The symbols move the nodes like this.
Bim: σ>Dat, θ>Lof, γ>Diz
Rit: σ>Gos, θ>Dup, γ>Buk
Pab: σ>Kud, θ>Ket, γ>Pek
Daz: σ>Nud, θ>Fuv, γ>Nir
Dov: σ>Pom, θ>Lon, γ>Dag
Laf: σ>Mup, θ>Zan, γ>Kip
Dad: σ>Pap, θ>Mik, γ>Tuz
Gud: σ>Tig, θ>Dat, γ>Lof
Bel: σ>Rab, θ>Zif, γ>Tir
Ler: σ>Mor, θ>Ved, γ>Biz
Gep: σ>Zun, θ>Pil, γ>Fub
Rig: σ>Ses, θ>Rep, γ>Gep
Tuk: σ>Ril, θ>Tum, γ>Dad
Gim: σ>Nuv, θ>Mif, γ>Mel
Dap: σ>Div, θ>Zum, γ>Guv
Pil: σ>Vaf, θ>Kor, γ>Mul
Ket: σ>Ter, θ>Zar, γ>Bel
Nud: σ>Teb, θ>Gim, γ>Bur
Mif: σ>Fem, θ>Zav, γ>Fil
Dat: σ>Tuz, θ>Zol, γ>Nus
Pap: σ>Bem, θ>Giz, γ>Kom
Dak: σ>Fub, θ>Kub, γ>Nos
Seb: σ>Ved, θ>Biz, γ>Nuv
Tad: σ>Bim, θ>Til, γ>Ter
Sug: σ>Fil, θ>Daz, γ>Zuk
Kur: σ>Lon, θ>Dag, γ>Vuv
Buk: σ>Sez, θ>Dov, γ>Kur
Fub: σ>Kor, θ>Mul, γ>Bos
Mib: σ>Zuk, θ>Nef, γ>Tik
Tul: σ>Lek, θ>Mib, γ>Sep
Zan: σ>Fik, θ>Tad, γ>Kud
Zum: σ>Dak, θ>Bok, γ>Ras
Vem: σ>Tir, θ>Vun, γ>Pom
Mul: σ>Rig, θ>Fep, γ>Tet
Gat: σ>Dos, θ>Gub, γ>Gud
Teb: σ>Biz, θ>Nuv, γ>Mif
Tir: σ>Pab, θ>Dep, γ>Vuk
Foz: σ>Buk, θ>Vof, γ>Siv
Kub: σ>Mul, θ>Bos, γ>Gir
Gir: σ>Tet, θ>Div, γ>Zum
Mar: σ>Guv, θ>Tus, γ>Bov
Vin: σ>Zif, θ>Tir, γ>Vun
Zar: σ>Laf, θ>Rab, γ>Zif
Fep: σ>Rep, θ>Gep, γ>Rom
Zav: σ>Bov, θ>Nen, γ>Nud
Pek: σ>Zar, θ>Bel, γ>Vin
Mik: σ>Giz, θ>Kom, γ>Rok
Nen: σ>Seb, θ>Teb, γ>Gim
Kom: σ>Zab, θ>Tuk, γ>Dos
Gub: σ>Dad, θ>Tig, γ>Dat
Kor: σ>Siv, θ>Rig, γ>Fep
Vun: σ>Dep, θ>Vuk, γ>Zuv
Biz: σ>Fos, θ>Mar, γ>Fem
Tig: σ>Mik, θ>Tuz, γ>Zol
Vof: σ>Dov, θ>Kur, γ>Ses
Bos: σ>Fep, θ>Tet, γ>Div
Rep: σ>Vuv, θ>Zun, γ>Pil
Rom: σ>Pil, θ>Fub, γ>Kub
Zab: σ>Tik, θ>Ril, γ>Tum
Nel: σ>Bel, θ>Vin, γ>Vem
Bur: σ>Mif, θ>Mel, γ>Sug
Tus: σ>Ras, θ>Ler, γ>Seb
Dup: σ>Vem, θ>Sez, γ>Dov
Fos: σ>Zum, θ>Guv, γ>Tus
Duv: σ>Der, θ>Tul, γ>Bem
Bok: σ>Kub, θ>Nos, γ>Mor
Zuv: σ>Nel, θ>Gos, γ>Dup
Dek: σ>Fas, θ>Der, γ>Tul
Zol: σ>Rok, θ>Gat, γ>Vol
Fem: σ>Tus, θ>Bov, γ>Nen
Mup: σ>Vol, θ>Fik, γ>Tad
Til: σ>Lof, θ>Diz, γ>Laf
Fil: σ>Nen, θ>Nud, γ>Fuv
Vuk: σ>Pek, θ>Nel, γ>Gos
Ril: σ>Duv, θ>Fud, γ>Pap
Nuv: σ>Mar, θ>Fem, γ>Zav
Tik: σ>Dek, θ>Duv, γ>Fud
Nus: σ>Gat, θ>Vol, γ>Fik
Ras: σ>Nos, θ>Mor, γ>Ved
Rab: σ>Zan, θ>Kip, γ>Pab
Vol: σ>Gub, θ>Gud, γ>Bim
Siv: σ>Kur, θ>Ses, γ>Rep
Zif: σ>Kip, θ>Pab, γ>Dep
Sep: σ>Nef, θ>Tik, γ>Ril
Dag: σ>Rit, θ>Tud, γ>Foz
Tuz: σ>Kom, θ>Rok, γ>Gat
Fud: σ>Tul, θ>Bem, γ>Giz
Lek: σ>Daz, θ>Zuk, γ>Nef
Nos: σ>Bos, θ>Gir, γ>Dap
Der: σ>Sug, θ>Lek, γ>Mib
Kud: σ>Til, θ>Ter, γ>Zar
Lon: σ>Zuv, θ>Rit, γ>Tud
Fuv: σ>Gim, θ>Bur, γ>Fas
Vaf: σ>Vof, θ>Siv, γ>Rig
Ter: σ>Diz, θ>Laf, γ>Rab
Zuk: σ>Fuv, θ>Nir, γ>Dek
Bov: σ>Ler, θ>Seb, γ>Teb
Tud: σ>Dup, θ>Buk, γ>Vof
Giz: σ>Sep, θ>Zab, γ>Tuk
Vuv: σ>Tud, θ>Foz, γ>Vaf
Pom: σ>Vuk, θ>Zuv, γ>Rit
Ved: σ>Dap, θ>Fos, γ>Mar
Sez: σ>Vun, θ>Pom, γ>Lon
Tum: σ>Fud, θ>Pap, γ>Mik
Diz: σ>Nus, θ>Mup, γ>Zan
Zun: σ>Foz, θ>Vaf, γ>Kor
Rok: σ>Tuk, θ>Dos, γ>Gub
Div: σ>Rom, θ>Dak, γ>Bok
Fas: σ>Mel, θ>Sug, γ>Lek
Bem: σ>Mib, θ>Sep, γ>Zab
Guv: σ>Bok, θ>Ras, γ>Ler
Kip: σ>Tad, θ>Kud, γ>Ket
Dep: σ>Ket, θ>Pek, γ>Nel
Mel: σ>Zav, θ>Fil, γ>Daz
Fik: σ>Gud, θ>Bim, γ>Til
Nir: σ>Bur, θ>Fas, γ>Der
Mor: σ>Gir, θ>Dap, γ>Fos
Tet: σ>Gep, θ>Rom, γ>Dak
Ses: σ>Dag, θ>Vuv, γ>Zun
Lof: σ>Zol, θ>Nus, γ>Mup
Dos: σ>Tum, θ>Dad, γ>Tig
Nef: σ>Nir, θ>Dek, γ>Duv
Gos: σ>Vin, θ>Vem, γ>Sez

In the rows, 481 stands for zero.

The rows follow the links: the fewer symbols apart two nodes are, the more alike their rows tend to be.

Each row is also shifted at random along 6 hidden directions that mean nothing.

Some nodes, each with a row of numbers:
Pab -> 400	342	449	563	475	454	474	452	598	411	575	376	466	534	497	310	482	388	573	528	467	497	548	434	471	421	549	414	467	599	553	488	449	462	490	465	504	401	506	412	477	585	488	474	545	442	480	385	441
Til -> 305	436	506	563	525	431	398	529	527	592	529	578	565	514	500	396	507	454	578	495	518	483	675	334	553	448	514	388	491	552	535	434	377	629	467	645	565	415	462	477	441	594	527	459	444	467	567	361	523
Pil -> 464	653	452	494	472	377	517	439	411	444	408	467	485	482	505	550	542	515	543	479	430	469	450	477	375	465	454	499	574	429	519	448	526	521	500	421	513	528	501	420	386	448	435	520	433	558	582	599	403
Kom -> 679	365	574	417	540	649	474	518	529	585	599	519	408	447	539	526	444	468	428	497	508	456	244	537	471	493	426	585	384	546	545	442	551	365	523	519	452	384	355	551	656	484	538	364	657	486	571	459	556
Bem -> 543	395	528	380	481	590	554	541	483	522	518	535	448	425	488	570	433	479	413	483	568	460	455	553	515	546	488	537	361	415	399	508	433	351	487	544	422	419	451	584	554	468	565	398	419	506	473	448	596
Lek -> 239	530	443	472	569	534	473	463	505	537	503	419	488	349	460	616	370	511	370	447	365	485	453	458	511	362	389	468	471	388	442	538	550	418	547	475	648	454	497	520	559	562	586	367	612	559	401	511	606
Rom -> 165	580	398	524	466	466	462	474	441	447	415	393	434	480	529	602	488	564	513	485	324	484	296	574	354	371	404	516	584	469	527	458	563	474	549	405	606	469	512	414	539	518	467	452	571	533	637	657	424
Ler -> 394	516	432	525	484	520	307	531	435	530	433	427	434	507	458	524	416	609	359	452	317	510	312	567	516	376	416	480	577	519	514	538	511	581	508	471	634	518	493	467	618	496	427	498	712	424	457	543	446
Buk -> 231	455	494	482	430	459	576	434	519	365	483	429	395	507	470	464	554	429	606	586	453	474	426	573	428	422	516	505	445	415	509	503	449	365	513	408	516	447	497	397	452	456	462	492	505	583	541	536	421
Kip -> 331	431	620	499	526	572	439	466	553	576	524	652	546	486	487	399	571	422	600	496	569	474	466	411	545	545	437	499	445	544	549	385	578	545	443	530	371	528	365	460	494	408	454	507	561	455	504	413	474
Mor -> 444	529	444	460	401	381	503	600	379	431	440	341	455	492	530	495	430	564	422	359	593	476	541	421	397	698	601	577	605	524	410	504	379	494	398	481	392	544	530	479	442	537	439	552	336	403	469	588	426
Guv -> 309	492	339	507	403	372	506	572	420	377	447	211	446	489	549	510	374	560	410	365	489	499	542	451	366	577	582	516	617	540	405	526	383	446	451	441	497	478	599	457	483	635	483	501	369	393	463	604	453
Fas -> 307	619	546	448	597	462	453	518	451	597	521	446	509	321	462	575	370	513	368	366	498	469	560	278	534	535	469	538	538	388	453	528	505	500	486	525	602	542	448	523	472	561	549	425	576	584	358	514	594
Gub -> 485	378	587	421	513	571	559	571	520	572	591	517	491	435	602	500	471	444	520	426	682	436	440	397	431	675	520	608	422	566	481	386	482	393	445	566	323	411	373	541	546	524	550	398	422	456	596	470	556
Zun -> 286	504	611	401	410	533	573	524	431	446	448	548	381	501	495	552	592	500	583	529	571	445	297	606	410	605	508	652	458	411	496	447	486	371	468	438	376	514	415	443	498	344	413	518	489	576	609	627	402
Ril -> 559	475	529	387	481	469	596	556	445	539	505	547	522	411	497	560	451	461	436	436	661	450	669	401	511	620	546	521	403	402	365	481	350	417	440	598	404	445	475	594	421	512	589	424	236	523	468	434	612
Duv -> 555	398	524	415	513	559	500	539	505	526	554	438	405	418	483	545	391	482	371	484	482	474	395	518	514	471	488	539	405	453	456	545	439	351	520	514	529	402	451	558	598	530	561	378	571	519	448	462	582
Tig -> 187	480	569	469	560	522	472	569	498	665	543	605	540	411	562	566	477	497	541	450	566	452	525	357	500	522	448	515	468	486	510	407	459	512	492	650	541	399	391	540	519	575	596	373	475	536	639	454	600
Lof -> 423	486	553	492	555	538	498	467	520	600	520	644	607	443	545	484	538	437	568	435	595	463	529	358	472	572	409	486	469	545	493	337	590	540	453	556	352	493	394	513	467	472	518	453	414	448	570	434	533
Vol -> 473	457	389	542	532	433	525	460	538	509	528	448	606	459	575	455	456	429	545	438	513	481	650	336	416	468	467	394	496	575	482	399	494	516	489	540	451	398	507	497	428	615	578	405	316	434	564	407	546
Gim -> 610	557	558	431	548	545	429	486	446	539	496	439	484	388	459	503	396	517	323	359	500	484	384	396	517	606	437	577	538	468	462	503	625	478	452	426	427	618	419	507	535	426	445	507	637	458	298	527	503
Daz -> 559	533	471	453	491	496	414	492	424	529	398	612	530	462	360	544	443	539	339	470	446	503	607	527	659	418	443	394	431	350	369	562	416	563	464	544	551	545	519	573	467	414	490	506	428	472	309	412	561
Nir -> 535	447	365	431	483	576	600	395	523	372	452	354	509	380	482	569	373	460	346	437	422	493	433	577	431	454	397	462	417	430	336	515	630	291	516	337	394	500	560	550	538	468	552	423	433	433	309	508	564
Tud -> 356	477	614	455	448	440	503	509	480	453	527	477	348	514	459	426	564	444	587	573	529	459	425	494	480	516	580	575	459	432	576	520	378	430	480	481	535	463	426	402	453	442	424	512	587	617	551	520	400
Pap -> 744	465	557	419	542	574	479	493	480	604	525	626	492	434	474	546	472	470	419	492	531	462	421	494	541	488	420	513	387	465	484	452	514	465	501	559	453	448	395	574	540	441	538	409	507	506	515	420	576
Siv -> 252	697	468	530	517	321	520	415	437	472	433	464	506	436	488	554	540	483	596	501	404	464	540	382	391	409	461	468	581	378	536	458	513	540	519	436	624	508	501	389	340	504	476	490	462	652	581	590	425
Rab -> 419	502	390	601	557	446	474	334	592	454	496	470	634	471	497	378	513	382	594	483	396	507	599	353	450	352	393	325	517	559	526	393	640	564	514	432	483	489	509	421	400	532	506	481	464	445	459	401	469
Zav -> 413	483	408	452	389	475	458	541	406	444	351	541	531	504	391	528	433	566	357	452	494	502	660	573	612	499	509	402	459	377	296	571	344	529	415	527	458	558	597	558	454	427	472	551	283	388	305	449	526
Dov -> 292	540	492	471	485	433	637	376	529	354	501	382	465	434	511	473	554	389	614	510	493	460	464	454	361	504	486	537	488	421	502	444	589	347	507	331	412	510	484	386	383	446	470	486	459	597	498	567	421
Kor -> 455	526	440	493	377	319	507	554	395	409	428	424	395	565	475	480	522	521	539	533	485	475	562	529	427	472	612	488	530	438	486	545	262	508	472	508	572	427	558	433	390	518	446	527	350	547	599	540	401
Zuk -> 626	461	577	434	517	493	354	589	441	604	544	516	388	452	395	488	392	534	322	483	480	484	485	455	654	462	539	507	443	425	489	614	322	517	474	611	657	453	438	557	550	519	511	447	657	536	379	413	560
Zuv -> 484	434	519	509	479	445	522	396	567	374	563	366	411	501	470	343	522	373	574	553	466	483	456	452	425	454	536	501	472	510	574	496	507	403	502	376	486	461	477	379	437	489	447	503	599	545	457	465	400
Gir -> 637	521	374	493	423	401	499	505	419	375	445	281	433	518	549	487	432	537	436	407	464	492	395	499	327	565	528	548	605	568	476	490	498	451	462	377	422	501	538	439	483	528	424	527	430	406	508	608	387
Nus -> 301	388	467	527	519	426	495	571	547	543	605	382	516	455	597	429	425	436	550	418	577	467	623	286	423	551	571	481	509	611	525	435	379	478	477	604	517	347	467	484	484	707	582	389	419	461	610	429	543
Dep -> 396	360	689	447	481	515	508	525	545	498	605	513	416	508	497	308	559	384	602	499	677	456	460	387	516	679	604	608	433	539	565	456	446	426	412	496	340	501	371	428	479	443	427	527	584	496	462	436	424

From each start, follow one symbol. Which node do you reach?
Answers are names.
new walk
425	436	522	424	376	411	607	572	437	363	528	299	306	516	556	464	500	476	546	495	603	460	393	518	332	649	657	660	504	495	511	509	344	307	460	425	412	425	489	417	471	522	439	493	445	541	599	611	382
γ	Pil
new walk
354	359	365	556	450	504	537	367	599	362	469	465	562	539	484	373	525	391	597	542	435	508	594	532	462	375	457	340	424	541	461	434	530	460	494	430	408	448	553	442	437	489	501	490	378	396	458	389	457
θ	Zar
new walk
536	440	548	516	505	469	492	394	559	427	552	459	478	503	468	318	538	372	589	534	497	488	496	415	477	481	519	472	467	524	575	464	534	470	483	414	444	503	448	393	423	453	431	525	580	501	428	428	405
σ	Bel
new walk
540	412	472	461	484	513	575	496	517	515	507	559	584	466	553	507	490	443	537	457	610	461	586	436	436	567	467	468	418	526	416	383	486	451	456	563	336	427	469	554	453	509	564	432	256	419	568	416	560
σ	Dos
new walk
310	482	554	463	434	465	596	409	506	398	455	567	495	503	441	422	605	398	632	552	567	466	583	499	489	528	520	474	413	388	463	458	469	432	454	436	375	533	478	426	360	374	444	549	366	551	455	478	433
θ	Zuv
new walk
280	455	576	377	527	536	602	583	493	578	585	453	463	347	574	601	413	469	463	403	656	435	491	361	436	663	522	633	434	439	434	455	453	316	483	560	431	412	406	567	527	576	612	350	440	563	532	519	615
γ	Tum
new walk
144	604	567	452	551	544	378	533	422	636	418	645	532	382	384	614	443	576	371	434	446	481	524	443	662	454	391	479	487	319	415	530	492	584	472	579	617	579	440	555	526	424	513	474	588	550	365	495	585
θ	Mel
new walk
522	612	532	456	583	449	431	487	443	604	500	513	517	349	427	562	396	501	360	417	459	478	587	327	576	452	445	468	489	379	465	529	477	537	496	548	630	511	460	538	461	531	550	426	552	583	372	446	598
θ	Lek
new walk
525	545	401	496	469	491	468	476	438	419	436	312	449	476	554	532	439	548	415	396	411	486	262	518	328	538	433	569	615	565	492	456	638	457	491	338	421	551	496	434	552	472	417	509	567	409	496	637	404
θ	Bok
new walk
380	495	612	374	553	632	511	508	484	586	527	540	455	348	474	606	427	498	384	432	546	450	347	471	534	579	423	616	422	394	442	486	587	355	489	490	439	524	385	563	594	431	532	399	617	547	406	518	591
σ	Fas
new walk
315	338	450	527	485	576	472	473	586	505	517	531	541	517	533	438	502	447	560	520	466	480	459	523	475	412	430	415	425	583	504	408	522	474	506	525	443	390	472	495	559	528	527	426	476	396	577	403	517
θ	Fik
new walk
391	384	396	579	470	464	458	385	590	405	490	475	531	547	449	347	523	403	585	570	373	516	588	507	517	302	464	317	439	537	525	474	487	521	510	454	525	426	545	426	447	512	488	494	491	430	460	375	450
γ	Dep
new walk
624	631	410	513	470	427	409	466	386	487	368	482	561	490	462	517	462	565	393	385	432	500	501	460	470	512	426	454	603	485	437	461	554	620	448	437	452	622	526	480	439	431	399	575	432	392	400	540	427
θ	Guv
new walk
710	371	486	554	547	466	366	500	558	565	613	449	480	529	526	330	457	432	510	489	467	490	488	356	490	433	513	435	497	669	619	452	446	563	500	560	552	373	430	462	520	618	514	438	606	419	555	356	480
γ	Til
new walk
410	515	627	471	548	478	558	399	553	489	571	480	522	423	520	363	556	353	619	452	626	463	497	287	436	657	503	580	504	513	557	394	644	449	437	401	317	585	379	404	391	426	439	527	557	536	427	495	425
γ	Vun
new walk
482	604	496	476	507	455	378	516	397	549	400	548	547	444	411	523	434	566	349	395	475	503	573	407	593	525	450	461	557	414	417	528	484	628	429	521	514	621	495	520	449	437	446	554	477	447	324	490	503
σ	Biz
new walk
504	456	482	508	490	499	564	325	578	384	491	507	560	489	477	361	563	353	601	522	501	491	527	458	452	490	442	436	443	503	499	412	638	445	471	357	320	544	484	419	395	388	440	546	442	460	403	433	421
σ	Pab
new walk
167	421	613	466	476	468	540	494	543	456	550	464	427	473	478	378	551	399	620	526	593	465	520	408	490	573	583	548	457	468	539	479	432	413	457	477	448	488	434	407	443	482	462	504	548	567	482	476	435
σ	Dep
new walk
548	420	445	497	535	490	475	500	528	564	563	459	503	457	547	507	421	467	475	477	468	477	505	419	453	412	463	452	450	550	509	458	446	475	531	563	550	350	474	530	528	619	585	364	478	481	595	423	568
σ	Tuk
